Each row has two labels, one from each of two sets.
[ -8  13  33  11  -3 -18 -20  -3 -45  -6  -6  -1 -23 -10   6   8  13 -38
 -17 -23   9   2  16] : J179, J55
[ -7   8   3   6   8 -16  -6  -2 -12   1  10   3 -17  -6   3   2   3  13
  -2  11   3  -7  15] : J416, J398
[ -8   9 -11   0   2 -11   1 -14  -4 -10  19   0 -16 -19   6  11  10  16
   8   3  -5 -24   8] : J179, J603
[ -1  -1  15  -9  -6  -9   9 -11  16   4   5   8 -18   6   2  -3   1  12
  -3   5   1   2   8] : J179, J55
[ -5   1   3  10   4 -12   2 -12  -9   1  11   3 -12 -19   7  -2  10  17
   0   2   4   6   8] : J416, J55
[ -7   9  -2   7  10 -20   0 -16 -12  -7   7   7 -24   2   9  12   7  17
  -6 -27   3  -8  12] : J64, J637
[ -6   9   9   5   2 -15   0 -20  -1  -9   4   4 -10  -4   8  10   7  11
  -6  -3   3  -2  13] : J433, J55
[ -7   8   3   4   2 -19   1 -15  -4   3   6  13 -26  -2   4   9  11  21
  -1  10  -6  -8  16] : J179, J603
[ -8   6  16   3  10 -16  -1 -27  -4   2   3   2 -20  -2   3   5   4  17
  -1  -6   1  -5   9] : J433, J55
[ -6  24  10  -1   8 -11   1 -14  -9  -3   7   2  -8   2  12  10  -5   6
   0  -5   0  -6  14] : J433, J55
[-12  15  12   5  -3 -21 -10 -17  -9   4   6   8 -22   0   1   8   9   6
  -6 -15   8  -8  18] : J433, J55
[ -3   3   5   1  10 -19   2 -14   6   9  49   5  -5   2  11  10  15  23
  11   6   4  -8  15] : J138, J603
[-2  6  4  2 -7 -7 -6 -3 -6 -7  4  2  0 -1  2  2 -9 -9  3 -6  6 -2 -1] : J179, J398
[ -5  11   2   2   8 -19  -3 -11  -8  -3   9  -2  -5  -8   3  15  15  23
   1   2   1 -11  16] : J179, J603
[ 1 -8 -3 -6  1  4  1  2  0  2 -3  3  4 -1 -4  2  8 -3 -2  1  0  1  8] : J416, J603
[ -5  12   5   5   6 -10   3 -20   4  -1  11   8 -23   0   5   6   6  21
   7   2   4  -3  14] : J179, J55
[ -7  11   7   3   2 -16   0 -17   3   6  12  12 -12   7   6  -2   3  13
  -2   6   4  -7   8] : J179, J398
[-10   7  10   3   8 -21  -4 -13   1  10  11  12 -38  -6   8   6  -2  22
   1  -6   6  -3  15] : J416, J603
[ -2   2   1   3   5  -9  10 -11  -1  -8   9   0 -23  -1   1  14   9  21
  -7 -19   8  -9   9] : J179, J637
[ -9  12   5   4  -2  -8  -8  -8  -2   5  10   2 -10  -3  12   4  -6   8
   2  -7   3  -4   8] : J64, J969
[-11  11  11   8   9 -23 -10 -15  -5   3  18   9  -4   3  10   2   2  16
   4  -7  10   1  11] : J64, J398
[ -4   7   0   0   5 -15   0  -9  -3  -4  11   3 -17   4   4  -3  -4  14
  -6  11   5  -8   6] : J416, J398
[ -2  11   0   3   4 -12 -14 -11  -3   5   6   5  -8   5   6   8  -1  10
   2 -11   8  -3   2] : J416, J398
[ -3   2   5   9   4   4  -1  -7 -10  -3   4   0  -8  -1   7   3  15  10
  -2  -4   6   2   7] : J64, J55
[ -5   8  10  -1   0 -19 -12 -10   9  -2   0   3 -18   0  10   1   5  12
  -4  -6  12  -6   9] : J179, J969
[-11  17   2  -1   0 -17 -13  -6 -15  17  18   9 -10  -7  -9   3   2  -2
  -5  10   8 -35  15] : J138, J969
[-11  16   4  -4   0 -13 -10 -16   9  22   8   9 -12   6   5   0  -1  21
   7   4   5  -6  10] : J416, J969
[ -6   6   4   0  -5  -6 -15  -5 -21  -5  -4   3  -7  -5  -6   6   7  -3
 -38 -12  -2  -4  15] : J179, J603
[ -9   8   8   5   4 -16  -2  -7 -11   0  10   3 -30   0   9  11  10   8
  -4  -4   0 -11  14] : J179, J603
[ -5  12   3   0   9 -24 -10 -14  -2   4  18   0 -16  -1   2   4  -3   0
   4  -9  11  -5   4] : J416, J398
[ -9  11  21   4   0 -18  -8 -14  -8   3   8   6 -14   1  12   2  -5   6
  -2   3   7  -9  16] : J179, J398
[  3  13   8   5   4 -14  -5 -14  10  17  15  12  -9  -3   7   0  -1  21
   2   6   3  -3   5] : J416, J398
[ -8   7  13   6   6 -17   8  -6  -3  11   8   8 -29  -1   9   8  14  17
  11   1  -4  -9  17] : J138, J603
[-15  21  18  18   5 -27 -11 -26 -18   6   7   6 -26   3   8  12  12  13
  -2 -10  14 -13  17] : J433, J969
[-11  16  14   7   5 -19  -4 -15  -5  -1   5   2 -25  -5  15   4   3   7
   0  -7   7  -2  13] : J416, J55

Each row has two labels, one from each of two sets.
[  6  -5   6  -8   1   2   9  -6   2   3  -2  -4  25  -4  10   5  -1  -6
 -18  -1 -10   4   0] : C, J586
[ -5 -11   8   1  11  17   7  -5   2  -3  -4   1  23  -5   9   4   5   7
  -6   0  -5  -1   0] : B, J586
[ 10 -11   1  -2  -4 -11   7   2  -1   4  -5  -3  16  -4   9   1  -4  -8
 -10   4  25  -6   0] : B, J966
[ -2 -15  11   1   8  22  -4   2   3   1   3  -5  25  -4   4   5  16  13
  20   1  -7  -2   0] : C, J966
[  5  -7   8  -5   1  -2   8  -8   0  -3  -9  -3  18  -3  15   2 -12  -6
 -27  -1  -6   2   0] : C, J586
[ 7 -7  8  3  3  5  7  4  1  4 -5 -5 20 -4  5  2  2  4 -1  1 11 -1  6] : B, J966
[ -4  -1   9  -4   7  13   0  -3   0  -3  -5  -1  21  -3   9   2   1   2
  -7   1 -21   5   3] : C, J586
[  5 -19  12  -4   5  10   5  -5  -2  -3 -10  -6  34  -4  15   4  -1   0
 -10   6   8  -3  -4] : C, J966
[ -8   4   9   2  11  18  -3  -1   1  -2  -2  -1  13  -3   4   3   6   9
  -1   2 -20   6   2] : C, J586
[  6  -5   2   2   3  -4  13  -2   2   4  -4   1  11  -4   8   1  -5  -2
 -14  -2  12  -1   4] : B, J586
[  2 -24  13  -2   9  14  16  -7   3   4  -8  -3  40  -8  17   7   5   5
 -11   1  11  -1  -1] : B, J586
[ 10 -18   9  -2   3  -1  13  -3  -1   2  -9  -6  29  -5  13   3  -2  -4
 -18   4  25  -2  -1] : B, J966
[  5  -5   2   0   0  -5  10   0   1   4  -7   0  15  -6   7   1  -2  -6
 -15   1   6   3   3] : B, J586
[  0 -10   8  -2   8   8   6  -5   1  -2  -2  -2  25  -2  10   2  -5  -3
  -6  -3  -8   1   4] : C, J586
[  7 -13   6  -2   3  -2  17  -5   2   3  -9   1  28  -8  16   3  -5  -5
 -24   2   5  -1   3] : B, J586
[ -4 -17  19 -11  10  21   3 -10   1  -2  -2 -10  40  -4  12   7   9   4
  -3   0  -7   4  -4] : C, J966
[  4 -23  15  -9   3  13   8  -9   1  -1  -5  -7  41  -5  14   7   2   1
  -9   1   2   0  -5] : C, J966
[ -2 -16  12   1  13  19   9  -5   2   1  -5  -2  35  -8  12   6   8   8
  -3   1  -4   1   1] : B, J586
[ -8  -2   9   5  14  23  -2   0   0  -1   0   3  17  -6   6   2  10  12
  10   3 -16   0   4] : B, J586
[  1 -10   8   2  12  16   7  -6   3   0  -4   1  23  -8  12   4   6   8
  -8   2   1   0  -2] : B, J586
[  7 -13   4  -5   0  -5  12  -7   2   1  -5  -3  21  -2  11   2 -10  -6
 -20  -5  -2   0   1] : C, J586
